Below are the code and all the weights of a small trained network. Each question names an input and a class and asks about switching units off, where a switched-off unit gives its printed mean instead of its output.

import numpy as np


def w(rows, s, z=0):
    codes = np.array(rows[::2]) - 128.0
    scale = np.full(codes.shape[1], s)
    scale[-1] = z or s
    return codes * scale


def norm(h):
    return h / np.sqrt((h * h).mean(-1, keepdims=True) + 1e-5)


def f(y):
    return np.maximum(y, 0)


def log_softmax(a):
    a = a - a.max(-1, keepdims=True)
    return a - np.log(np.exp(a).sum(-1, keepdims=True))


def net(x, mask):
    res = np.array(x, float).reshape(1, 8) / 4 @ E
    u = 0
    for l in range(2):
        y = f(norm(res) @ A[l][:, :-1].T + A[l][:, -1])
        res = res + np.where(mask[u : u + 15], y, B[l][:, -1]) @ B[l][:, :-1]
        u += 15
    return log_softmax(norm(res)[-1] @ U[:, :-1].T + U[:, -1])


A, B = {}, {}
E = w([
[79,10,150,166,96,101],'x0',
[203,140,49,96,134,181],'x1',
[193,131,179,73,68,153],'x2',
[136,107,118,128,119,4],'x3',
[219,159,158,206,118,118],'x4',
[144,133,149,176,139,161],'x5',
[168,81,136,91,211,116],'x6',
[154,101,28,222,135,134],'x7',
],0.0028)
A[0] = w([
[154,82,177,130,168,149,170],'0.n0',
[50,171,105,174,74,68,43],'0.n1',
[202,120,145,232,254,156,71],'0.n2',
[119,138,110,85,166,110,88],'0.n3',
[90,109,169,57,194,125,77],'0.n4',
[96,182,205,154,97,142,147],'0.n5',
[162,116,3,205,102,113,55],'0.n6',
[65,116,190,159,154,230,70],'0.n7',
[75,131,148,157,31,25,57],'0.n8',
[197,63,62,56,88,142,21],'0.n9',
[75,113,134,100,224,131,107],'0.n10',
[187,235,119,98,91,160,24],'0.n11',
[155,141,61,122,152,219,114],'0.n12',
[195,82,244,161,198,95,147],'0.n13',
[69,81,193,120,98,234,1],'0.n14',
],0.0052,0.0033)
B[0] = w([
[131,146,109,132,84,117,212],'0.n0',
[84,140,218,150,175,128,177],'0.n1',
[148,206,31,187,87,93,226],'0.n2',
[100,94,130,108,145,166,147],'0.n3',
[93,125,58,100,113,146,182],'0.n4',
[145,70,135,138,140,147,216],'0.n5',
[115,51,108,179,254,178,223],'0.n6',
[160,90,137,150,40,141,199],'0.n7',
[126,120,181,142,166,82,215],'0.n8',
[153,53,153,103,138,115,171],'0.n9',
[107,176,99,92,81,136,188],'0.n10',
[200,163,219,103,181,204,196],'0.n11',
[147,111,180,131,132,64,219],'0.n12',
[175,172,70,135,61,69,251],'0.n13',
[98,70,132,202,19,154,183],'0.n14',
],0.006,0.0029)
A[1] = w([
[190,168,180,115,172,212,78],'1.n0',
[70,100,70,155,104,78,129],'1.n1',
[114,96,233,32,92,96,147],'1.n2',
[233,235,153,114,129,187,73],'1.n3',
[171,129,60,215,159,115,74],'1.n4',
[218,157,127,91,56,197,114],'1.n5',
[35,129,80,2,132,144,13],'1.n6',
[210,70,179,187,139,85,134],'1.n7',
[45,182,214,171,159,77,1],'1.n8',
[118,17,100,135,136,82,145],'1.n9',
[173,217,127,71,251,81,202],'1.n10',
[118,53,141,121,124,50,75],'1.n11',
[215,112,178,226,134,96,158],'1.n12',
[152,183,171,119,147,175,79],'1.n13',
[137,115,95,195,210,159,15],'1.n14',
],0.0048,0.0032)
B[1] = w([
[187,129,255,101,194,146,179],'1.n0',
[176,194,221,111,136,186,198],'1.n1',
[144,131,18,192,179,94,219],'1.n2',
[181,234,209,104,170,198,206],'1.n3',
[105,158,73,169,168,163,201],'1.n4',
[90,106,195,178,166,148,214],'1.n5',
[27,230,46,29,138,175,157],'1.n6',
[110,124,75,49,151,107,223],'1.n7',
[77,80,225,147,193,51,155],'1.n8',
[194,101,158,101,116,148,214],'1.n9',
[112,49,197,184,42,200,223],'1.n10',
[196,232,161,69,148,99,174],'1.n11',
[46,164,90,34,158,150,254],'1.n12',
[182,117,158,68,107,168,157],'1.n13',
[108,15,46,173,196,166,164],'1.n14',
],0.0041,0.004)
U = w([
[204,180,235,101,163,220,188],'0',
[119,81,55,218,226,175,175],'1',
[97,43,165,175,9,178,137],'2',
[178,151,140,71,97,5,113],'3',
[42,115,227,160,179,54,123],'4',
[181,222,72,191,101,115,126],'5',
[29,160,85,19,116,162,111],'6',
[206,36,99,67,145,133,5],'7',
],0.013,0.0031)

Each question gives the input, the list of numbers given to net, and the class t.
The units are the neurons (one row each of A and B). Each row of codes is followed by its name. A weight is (code - 128) times the scale printed after its matrix; where a second scale follows, it is the last column's (A, B and U).
mask holds one flag per neuron, layer by layer. A switched-off neuron (its flag False) gives its mean, the last column of its row in B, instead of its output. The means were averaged over made-up inputs and are rounded, as every weight is.
A unit's drop is (log p(t) with every unit on - log p(t) with that unit switched off) / (log p(t) with every unit on - log p(t) with every unit switched off).
The circuit of an input: a set's keep is (log p(t) with only the set's units on - log p(t) with every unit switched off) / (log p(t) with every unit on - log p(t) with every unit switched off). Starting from the 12 units with the biggest drops (on a tie, the unit counted first), units are removed one at a time, each time the one whose removal leaves the highest keep (on an exact tie, the one counted first), for as long as the keep stays at least 0.8.
units of the circuit, in order: the units of the circuit, biggest drop first
top k neurons in layer l: the k neurons of layer l with the biggest drops, biggest first
drop when u is switched off: that unit's drop, to one decimal
input [-6,-3,7,4,-3,2,-4,6], class 0: units of the circuit, in order : [0.n11]
input [0,6,2,-1,-2,7,8,1], class 5: units of the circuit, in order : [0.n2, 0.n6]
input [-3,-3,-5,0,-1,3,1,-2], class 6: top 2 neurons in layer 0 : [0.n10, 0.n4]
input [6,-4,-5,4,2,-8,0,-6], class 3: top 3 neurons in layer 0 : [0.n6, 0.n13, 0.n11]
input [-1,-4,-1,-6,-8,2,1,8], class 2: units of the circuit, in order : [0.n7, 1.n2, 0.n14]
input [8,7,-2,0,-3,-6,5,0], class 6: units of the circuit, in order : [1.n6, 0.n10, 0.n5]
input [-8,-6,0,8,1,3,-2,5], class 4: units of the circuit, in order : [0.n1, 1.n8]
input [-2,1,-1,8,3,-8,-1,3], class 1: top 2 neurons in layer 0 : [0.n6, 0.n12]
input [7,7,8,3,6,-5,3,-2], class 3: units of the circuit, in order : [0.n13, 0.n6]
input [-2,2,-6,-3,-7,1,4,3], class 6: units of the circuit, in order : [0.n10, 1.n6]
input [7,-7,-8,-8,6,3,6,-6], class 2: units of the circuit, in order : [0.n7, 0.n14]
input [3,6,-2,4,4,-7,6,-3], class 3: top 4 neurons in layer 0 : [0.n6, 0.n13, 0.n11, 0.n5]
input [-7,-3,3,8,-4,-4,0,-4], class 6: units of the circuit, in order : [1.n6, 0.n4, 0.n12]
input [1,-1,-4,1,8,1,-7,4], class 1: units of the circuit, in order : [0.n6]
input [-8,0,-1,8,-4,7,6,0], class 5: top 3 neurons in layer 0 : [0.n2, 0.n13, 0.n11]
input [-7,3,-3,6,-3,1,-5,2], class 0: top 4 neurons in layer 0 : [0.n11, 0.n2, 0.n14, 0.n1]
input [-8,-7,-2,0,-7,5,-3,2], class 4: top 3 neurons in layer 1 : [1.n8, 1.n12, 1.n7]
input [-4,-5,3,3,8,8,2,-2], class 5: top 2 neurons in layer 0 : [0.n13, 0.n2]
input [-1,-8,8,8,-7,2,1,-8], class 3: top 2 neurons in layer 1 : [1.n2, 1.n12]
input [3,-5,-8,-7,-3,4,-5,0], class 2: units of the circuit, in order : [0.n7]
input [-6,-3,-1,7,2,6,4,-8], class 3: top 2 neurons in layer 0 : [0.n13, 0.n11]
input [-1,0,1,-1,-6,-3,-8,5], class 4: top 2 neurons in layer 0 : [0.n1, 0.n2]
input [1,-6,0,-8,-8,-3,0,3], class 2: top 2 neurons in layer 0 : [0.n14, 0.n7]
input [-6,6,-1,0,0,-1,-5,3], class 0: drop when 0.n11 is switched off : 0.6
input [2,-8,5,0,8,-3,5,4], class 5: drop when 0.n2 is switched off : 0.3
input [-5,-3,-6,4,-3,-4,-7,-3], class 4: drop when 1.n4 is switched off : 0.0
input [3,6,-1,6,2,7,4,1], class 5: top neuron in layer 0 : [0.n2]
input [-7,0,-1,3,8,7,-4,5], class 1: drop when 1.n1 is switched off : 0.1
